Below is a small trained network, with its code and all its weights. Each question gives an input and a class and asks what happens when units are switched off, that is, made to give their printed mean instead of their output.

import numpy as np


def w(rows, s, z=0):
    codes = np.array(rows[::2]) - 128.0
    scale = np.full(codes.shape[1], s)
    scale[-1] = z or s
    return codes * scale


def f(y):
    return np.maximum(y, 0)


def log_softmax(a):
    a = a - a.max(-1, keepdims=True)
    return a - np.log(np.exp(a).sum(-1, keepdims=True))


def net(x, mask):
    res = np.array(x, float).reshape(1, 4) / 4 @ E
    y = f(res @ A[0][:, :-1].T + A[0][:, -1])
    res = res + np.where(mask, y, B[0][:, -1]) @ B[0][:, :-1]
    return log_softmax(res[-1] @ U[:, :-1].T + U[:, -1])


A, B = {}, {}
E = w([
[122,130,130,128,129],'x0',
[254,238,43,159,225],'x1',
[73,235,15,251,43],'x2',
[10,6,183,96,36],'x3',
],0.0059)
A[0] = w([
[102,3,239,28,196,128],'neuron 1',
[223,46,232,21,218,253],'neuron 2',
[237,103,207,16,247,217],'neuron 3',
[19,70,87,184,23,224],'neuron 4',
[29,1,221,26,71,107],'neuron 5',
[61,20,226,8,127,42],'neuron 6',
],0.0058,0.0051)
B[0] = w([
[91,175,49,2,207,219],'neuron 1',
[207,107,215,23,217,244],'neuron 2',
[219,89,246,135,168,228],'neuron 3',
[39,71,96,233,32,217],'neuron 4',
[34,164,26,40,215,229],'neuron 5',
[134,202,7,26,190,201],'neuron 6',
],0.006,0.011)
U = w([
[124,18,251,36,154,251],'0',
[143,236,5,79,203,109],'1',
[95,136,148,252,24,253],'2',
[6,17,109,160,31,3],'3',
[255,69,247,168,193,5],'4',
],0.0055,0.0052)

Each question gives the input, the list of numbers given to net, and the class t.
The units are the neurons (one row each of A and B). Each row of codes is followed by its name. A weight is (code - 128) times the scale printed after its matrix; where a second scale follows, it is the last column's (A, B and U).
mask holds one flag per neuron, in row order. A switched-off neuron (its flag False) gives its mean, the last column of its row in B, instead of its output. The means were averaged over made-up inputs and are rounded, as every weight is.
A unit's drop is (log p(t) with every unit on - log p(t) with that unit switched off) / (log p(t) with every unit on - log p(t) with every unit switched off).
The circuit of an input: a set's keep is (log p(t) with only the set's units on - log p(t) with every unit switched off) / (log p(t) with every unit on - log p(t) with every unit switched off). Starting from all 6 units, units are removed one at a time, each time the one whose removal leaves the highest keep (on an exact tie, the one counted first), for as long as the keep stays at least 0.8.
units of the circuit, in order: the units of the circuit, biggest drop first
unit that matters most: the unit with the biggest drop
top k neurons: the k neurons with the biggest drops, biggest first
drop when u is switched off: that unit's drop, to one decimal
input [-6,-8,1,4], class 3: unit that matters most -> neuron 4
input [-1,-7,2,1], class 3: top 2 neurons -> neuron 4; neuron 2
input [-1,1,-7,-6], class 4: units of the circuit, in order -> neuron 3; neuron 5
input [7,-7,-8,2], class 1: top 2 neurons -> neuron 6; neuron 5
input [3,1,4,6], class 2: units of the circuit, in order -> neuron 1; neuron 2
input [-5,-1,-4,6], class 1: top 2 neurons -> neuron 6; neuron 5
input [6,7,0,1], class 0: top 3 neurons -> neuron 6; neuron 5; neuron 1
input [4,1,-6,-2], class 4: top 3 neurons -> neuron 3; neuron 5; neuron 4
input [-2,-2,1,-6], class 2: top 4 neurons -> neuron 2; neuron 1; neuron 5; neuron 6
input [-5,-1,1,5], class 3: top 3 neurons -> neuron 4; neuron 2; neuron 3
input [3,-4,2,4], class 3: units of the circuit, in order -> neuron 4; neuron 2
input [7,3,8,6], class 2: top 2 neurons -> neuron 5; neuron 1
input [3,2,2,8], class 2: drop when neuron 3 is switched off -> -0.1
input [3,-4,2,-8], class 2: drop when neuron 1 is switched off -> 0.3
input [7,-6,-4,3], class 1: drop when neuron 1 is switched off -> 0.1
input [-4,-2,4,7], class 3: units of the circuit, in order -> neuron 4
